Here is a tiny trained network, its code and every weight. The questions are about switching its units off for an input and a class, where a switched-off unit gives its printed mean instead of its output.

import numpy as np


def w(rows, s, z=0):
    codes = np.array(rows[::2]) - 128.0
    scale = np.full(codes.shape[1], s)
    scale[-1] = z or s
    return codes * scale


def f(y):
    return np.maximum(y, 0)


def log_softmax(a):
    a = a - a.max(-1, keepdims=True)
    return a - np.log(np.exp(a).sum(-1, keepdims=True))


def net(x, mask):
    res = np.array(x, float).reshape(1, 5) / 4 @ E
    y = f(res @ A[0][:, :-1].T + A[0][:, -1])
    res = res + np.where(mask, y, B[0][:, -1]) @ B[0][:, :-1]
    return log_softmax(res[-1] @ U[:, :-1].T + U[:, -1])


A, B = {}, {}
E = w([
[128,129,127,128,128],'x0',
[213,52,154,52,195],'x1',
[54,48,85,235,220],'x2',
[92,128,2,49,154],'x3',
[186,224,99,170,209],'x4',
],0.0099)
A[0] = w([
[116,176,122,152,183,61],'neuron 1',
[56,199,117,164,91,40],'neuron 2',
[109,152,149,167,105,122],'neuron 3',
[134,125,224,188,96,60],'neuron 4',
[53,56,145,105,35,153],'neuron 5',
[73,150,1,48,134,87],'neuron 6',
[79,187,97,163,82,46],'neuron 7',
[93,37,131,110,62,127],'neuron 8',
[136,123,67,115,106,122],'neuron 9',
[109,116,53,89,112,122],'neuron 10',
[184,227,103,158,202,146],'neuron 11',
[133,76,178,237,155,49],'neuron 12',
[162,114,220,173,122,111],'neuron 13',
[34,83,145,152,219,27],'neuron 14',
[175,129,205,189,110,118],'neuron 15',
[159,170,140,83,55,119],'neuron 16',
[108,49,90,196,177,103],'neuron 17',
[144,188,163,75,100,137],'neuron 18',
[126,117,195,182,88,136],'neuron 19',
[200,51,156,100,207,141],'neuron 20',
[124,160,47,196,52,21],'neuron 21',
[177,213,105,177,184,8],'neuron 22',
[7,208,118,214,30,17],'neuron 23',
[135,176,154,99,80,90],'neuron 24',
[146,144,155,36,108,121],'neuron 25',
[196,203,186,90,78,139],'neuron 26',
],0.0095,0.0015)
B[0] = w([
[149,190,166,150,94,170],'neuron 1',
[168,86,128,60,61,198],'neuron 2',
[134,55,94,101,98,165],'neuron 3',
[45,113,120,89,184,199],'neuron 4',
[192,245,215,146,196,205],'neuron 5',
[46,67,165,57,235,211],'neuron 6',
[218,80,69,84,12,191],'neuron 7',
[215,231,245,178,159,191],'neuron 8',
[75,139,130,91,161,155],'neuron 9',
[37,144,147,49,170,171],'neuron 10',
[120,145,224,66,119,215],'neuron 11',
[81,139,79,174,138,205],'neuron 12',
[34,110,124,14,136,193],'neuron 13',
[153,172,76,191,122,204],'neuron 14',
[57,71,87,20,189,195],'neuron 15',
[88,150,71,217,152,190],'neuron 16',
[136,178,95,225,163,209],'neuron 17',
[112,159,39,180,123,187],'neuron 18',
[88,126,156,85,145,189],'neuron 19',
[247,3,110,103,39,207],'neuron 20',
[168,68,135,99,98,190],'neuron 21',
[157,199,228,120,164,200],'neuron 22',
[191,98,98,59,52,250],'neuron 23',
[137,113,95,212,186,175],'neuron 24',
[141,129,79,192,133,184],'neuron 25',
[89,117,97,230,133,217],'neuron 26',
],0.0064,0.013)
U = w([
[15,87,130,68,164,188],'0',
[250,42,91,100,88,172],'1',
[176,227,246,132,141,102],'2',
[109,153,27,211,141,7],'3',
],0.013,0.0013)

Each question gives the input, the list of numbers given to net, and the class t.
The units are the neurons (one row each of A and B). Each row of codes is followed by its name. A weight is (code - 128) times the scale printed after its matrix; where a second scale follows, it is the last column's (A, B and U).
mask holds one flag per neuron, in row order. A switched-off neuron (its flag False) gives its mean, the last column of its row in B, instead of its output. The means were averaged over made-up inputs and are rounded, as every weight is.
A unit's drop is (log p(t) with every unit on - log p(t) with that unit switched off) / (log p(t) with every unit on - log p(t) with every unit switched off).
The circuit of an input: a set's keep is (log p(t) with only the set's units on - log p(t) with every unit switched off) / (log p(t) with every unit on - log p(t) with every unit switched off). Starting from the 12 units with the biggest drops (on a tie, the unit counted first), units are removed one at a time, each time the one whose removal leaves the highest keep (on an exact tie, the one counted first), for as long as the keep stays at least 0.8.
units of the circuit, in order: the units of the circuit, biggest drop first
unit that matters most: the unit with the biggest drop
top k neurons: the k neurons with the biggest drops, biggest first
drop of u: that unit's drop, to one decimal
input [-4,-5,5,-5,3], class 0: top 2 neurons	(neuron 20; neuron 4)
input [6,2,5,-5,-8], class 2: units of the circuit, in order	(neuron 8)
input [8,-5,6,2,-7], class 2: units of the circuit, in order	(neuron 5; neuron 8)
input [-3,-5,-5,0,-6], class 2: top 3 neurons	(neuron 5; neuron 8; neuron 20)
input [-7,-7,7,7,1], class 0: top 2 neurons	(neuron 6; neuron 10)
input [5,6,0,-4,-8], class 2: top 2 neurons	(neuron 8; neuron 5)
input [-5,4,7,0,8], class 2: top 2 neurons	(neuron 11; neuron 22)
input [7,-7,-5,5,3], class 1: top 2 neurons	(neuron 7; neuron 23)
input [-7,8,-4,8,5], class 0: top 3 neurons	(neuron 6; neuron 10; neuron 23)
input [-4,-2,4,-4,-5], class 2: top 3 neurons	(neuron 5; neuron 8; neuron 6)
input [-3,2,-6,-7,-2], class 0: top 2 neurons	(neuron 13; neuron 15)
input [-7,-6,-8,6,-7], class 3: top 2 neurons	(neuron 16; neuron 18)
input [-2,-1,6,4,-1], class 3: top 2 neurons	(neuron 17; neuron 14)
input [5,-7,0,-8,8], class 0: unit that matters most	neuron 15
input [2,0,8,-8,6], class 0: drop of neuron 18	0.1
input [0,4,2,2,-8], class 2: drop of neuron 7	0.0
input [5,-6,-6,5,-3], class 1: drop of neuron 14	0.2
